Below are the code and all the weights of a small trained network. Each question names an input and a target symbol and asks about switching units off, where a switched-off unit gives its printed mean instead of its output.

import numpy as np


def w(rows, s, z=0):
    codes = np.array(rows[::2]) - 128.0
    scale = np.full(codes.shape[1], s)
    scale[-1] = z or s
    return codes * scale


def norm(h):
    return h / np.sqrt((h * h).mean(-1, keepdims=True) + 1e-5)


def f(y):
    return y / 2 * (1 + np.tanh(0.7978845608 * (y + 0.044715 * y**3)))


def softmax(a):
    e = np.exp(a - a.max(-1, keepdims=True))
    return e / e.sum(-1, keepdims=True)


def log_softmax(a):
    a = a - a.max(-1, keepdims=True)
    return a - np.log(np.exp(a).sum(-1, keepdims=True))


def net(x, mask):
    ids = ['αβδζθλπστφψω'.index(c) for c in x.split()]
    T = len(ids)
    res = E[ids] + P[:T]
    u = 0
    for l in range(2):
        r = norm(res)
        for j in range(2):
            rows = slice(2 * j, 2 * j + 2)
            q, k, v = (r @ M[l][rows].T for M in (Q, K, V))
            z = softmax(np.where(np.tri(T) > 0, q @ k.T / 2**0.5, -1e9)) @ v
            o = O[l][rows]
            res = res + np.where(mask[u + j], z, o[:, -1]) @ o[:, :-1]
        u += 2
        y = f(norm(res) @ A[l][:, :-1].T + A[l][:, -1])
        res = res + np.where(mask[u : u + 12], y, B[l][:, -1]) @ B[l][:, :-1]
        u += 12
    return log_softmax(norm(res)[-1] @ U[:, :-1].T + U[:, -1])


Q, K, V, O, A, B = {}, {}, {}, {}, {}, {}
E = w([
[131,106,187],'α',
[72,58,189],'β',
[3,92,206],'δ',
[9,59,187],'ζ',
[133,168,121],'θ',
[124,61,122],'λ',
[103,56,77],'π',
[127,67,143],'σ',
[92,65,202],'τ',
[124,66,186],'φ',
[128,64,180],'ψ',
[65,57,156],'ω',
],0.0043)
P = w([
[141,166,94],'0',
[162,76,98],'1',
[153,130,137],'2',
[177,18,139],'3',
[153,135,130],'4',
[123,183,140],'5',
[152,133,131],'6',
[178,2,129],'7',
],0.0083)
Q[0] = w([
[86,153,1],'L0H1',
[171,156,224],'L0H1',
[162,135,246],'L0H2',
[134,61,116],'L0H2',
],0.0045)
K[0] = w([
[160,88,229],'L0H1',
[191,254,48],'L0H1',
[185,72,197],'L0H2',
[93,174,161],'L0H2',
],0.005)
V[0] = w([
[118,159,176],'L0H1',
[3,210,23],'L0H1',
[152,161,178],'L0H2',
[44,39,64],'L0H2',
],0.0026)
O[0] = w([
[184,75,31,78],'L0H1',
[180,214,7,1],'L0H1',
[125,196,99,114],'L0H2',
[95,1,151,161],'L0H2',
],0.003,0.0011)
A[0] = w([
[115,92,179,110],'L0N1',
[144,125,99,117],'L0N2',
[179,151,44,43],'L0N3',
[78,184,154,110],'L0N4',
[36,87,151,191],'L0N5',
[224,165,152,253],'L0N6',
[124,125,225,235],'L0N7',
[67,219,102,111],'L0N8',
[124,200,68,147],'L0N9',
[113,253,200,139],'L0N10',
[150,67,92,157],'L0N11',
[38,154,161,143],'L0N12',
],0.005,0.0015)
B[0] = w([
[117,175,89,191],'L0N1',
[88,158,172,118],'L0N2',
[81,179,118,100],'L0N3',
[227,106,107,115],'L0N4',
[233,100,71,202],'L0N5',
[49,40,74,184],'L0N6',
[80,108,4,254],'L0N7',
[148,106,213,108],'L0N8',
[50,115,195,105],'L0N9',
[229,7,125,152],'L0N10',
[135,113,178,184],'L0N11',
[221,137,98,139],'L0N12',
],0.0031,0.0027)
Q[1] = w([
[78,81,75],'L1H1',
[193,2,98],'L1H1',
[81,18,65],'L1H2',
[164,164,131],'L1H2',
],0.0074)
K[1] = w([
[52,146,74],'L1H1',
[86,253,64],'L1H1',
[32,225,90],'L1H2',
[225,116,120],'L1H2',
],0.0054)
V[1] = w([
[120,8,80],'L1H1',
[219,201,254],'L1H1',
[91,136,193],'L1H2',
[76,137,238],'L1H2',
],0.0042)
O[1] = w([
[154,163,206,214],'L1H1',
[139,61,172,3],'L1H1',
[230,130,40,116],'L1H2',
[253,120,47,107],'L1H2',
],0.0039,0.0035)
A[1] = w([
[145,168,120,91],'L1N1',
[208,120,83,175],'L1N2',
[158,255,129,252],'L1N3',
[59,216,129,42],'L1N4',
[113,116,169,151],'L1N5',
[196,135,168,134],'L1N6',
[117,163,49,122],'L1N7',
[113,133,176,109],'L1N8',
[83,119,41,129],'L1N9',
[133,139,165,83],'L1N10',
[105,89,135,136],'L1N11',
[218,245,136,133],'L1N12',
],0.0078,0.0022)
B[1] = w([
[146,52,82,65],'L1N1',
[132,83,158,252],'L1N2',
[170,39,195,127],'L1N3',
[107,126,169,107],'L1N4',
[185,156,126,215],'L1N5',
[85,161,116,198],'L1N6',
[173,174,51,132],'L1N7',
[162,124,45,156],'L1N8',
[89,199,99,204],'L1N9',
[143,156,93,115],'L1N10',
[163,64,163,246],'L1N11',
[101,2,125,119],'L1N12',
],0.0053,0.0017)
U = w([
[139,63,191,140],'α',
[140,111,79,27],'β',
[154,68,187,124],'δ',
[32,192,238,60],'ζ',
[5,91,108,81],'θ',
[87,155,75,109],'λ',
[42,189,140,237],'π',
[140,140,59,2],'σ',
[148,77,118,117],'τ',
[204,181,181,246],'φ',
[187,173,157,235],'ψ',
[84,176,81,43],'ω',
],0.013,0.003)

Each question gives the input, a string of symbols that net reads in full, and the target symbol t.
The units are the heads (2 rows each of Q, K, V and O) and the neurons (one row each of A and B). Each row of codes is followed by its name. A weight is (code - 128) times the scale printed after its matrix; where a second scale follows, it is the last column's (O, A, B and U).
mask holds one flag per unit, layer by layer, with each layer's heads first. A switched-off unit (its flag False) gives its mean, the last column of its rows in O or B, instead of its output. The means were averaged over made-up inputs and are rounded, as every weight is.
A unit's drop is (log p(t) with every unit on - log p(t) with that unit switched off) / (log p(t) with every unit on - log p(t) with every unit switched off).
The circuit of an input: a set's keep is (log p(t) with only the set's units on - log p(t) with every unit switched off) / (log p(t) with every unit on - log p(t) with every unit switched off). Starting from the 12 units with the biggest drops (on a tie, the unit counted first), units are removed one at a time, each time the one whose removal leaves the highest keep (on an exact tie, the one counted first), for as long as the keep stays at least 0.8.
units of the circuit, in order: the units of the circuit, biggest drop first
most important unit: the unit with the biggest drop
k most important neurons: the k neurons with the biggest drops, biggest first
top k neurons in layer l: the k neurons of layer l with the biggest drops, biggest first
heads that matter: for each layer, one digit per head in row order, 1 if its drop is at least 0.15 and else 0, layers parted by /
input α ζ ζ φ ζ β δ, target α: 4 most important neurons -> (L0N5; L0N3; L0N7; L0N10)
input π ζ λ π τ ψ θ, target π: heads that matter -> 10 / 11
input ψ θ θ φ φ θ, target α: most important unit -> L1N12
input φ π ψ, target φ: heads that matter -> 01 / 10
input ζ σ π λ φ, target ζ: units of the circuit, in order -> (L1H2; L0H1; L1H1)
input θ α θ, target θ: 2 most important neurons -> (L0N6; L0N10)
input ζ π λ β ψ φ α, target ζ: heads that matter -> 11 / 01
input ζ φ π θ λ δ ω, target ζ: units of the circuit, in order -> (L0N10; L1H1)
input ζ ψ π, target ζ: units of the circuit, in order -> (L0N5; L1H2; L1H1; L0N7)
input π ω σ, target π: heads that matter -> 10 / 10
input ζ θ α, target ζ: units of the circuit, in order -> (L1H2; L0H1)
input φ θ β φ σ, target φ: 2 most important neurons -> (L0N10; L1N8)
input θ φ ζ β ψ, target θ: heads that matter -> 10 / 10
input φ π λ ψ ω θ ω, target φ: most important unit -> L1H1
input φ θ ψ λ ψ π τ, target φ: heads that matter -> 01 / 11
input θ α α φ ψ, target θ: heads that matter -> 00 / 10
input ζ ψ δ φ ψ, target ζ: 4 most important neurons -> (L0N5; L0N12; L0N6; L0N10)
input φ π θ α φ ζ, target α: 4 most important neurons -> (L0N6; L1N12; L0N12; L0N5)
input α α π, target α: 4 most important neurons -> (L0N7; L0N8; L0N10; L0N1)
input θ φ ψ φ π π, target α: top neuron in layer 1 -> (L1N2)
input ζ ψ λ δ ψ ψ φ, target ζ: heads that matter -> 11 / 11
input φ π π, target φ: 2 most important neurons -> (L0N10; L0N7)
input φ φ θ λ λ, target φ: 3 most important neurons -> (L0N10; L1N8; L1N9)
input ζ ψ π φ φ θ π, target ζ: 3 most important neurons -> (L0N10; L0N5; L0N12)
input ζ α σ, target ζ: heads that matter -> 01 / 01
input π τ π φ ζ, target π: top 3 neurons in layer 1 -> (L1N9; L1N2; L1N3)
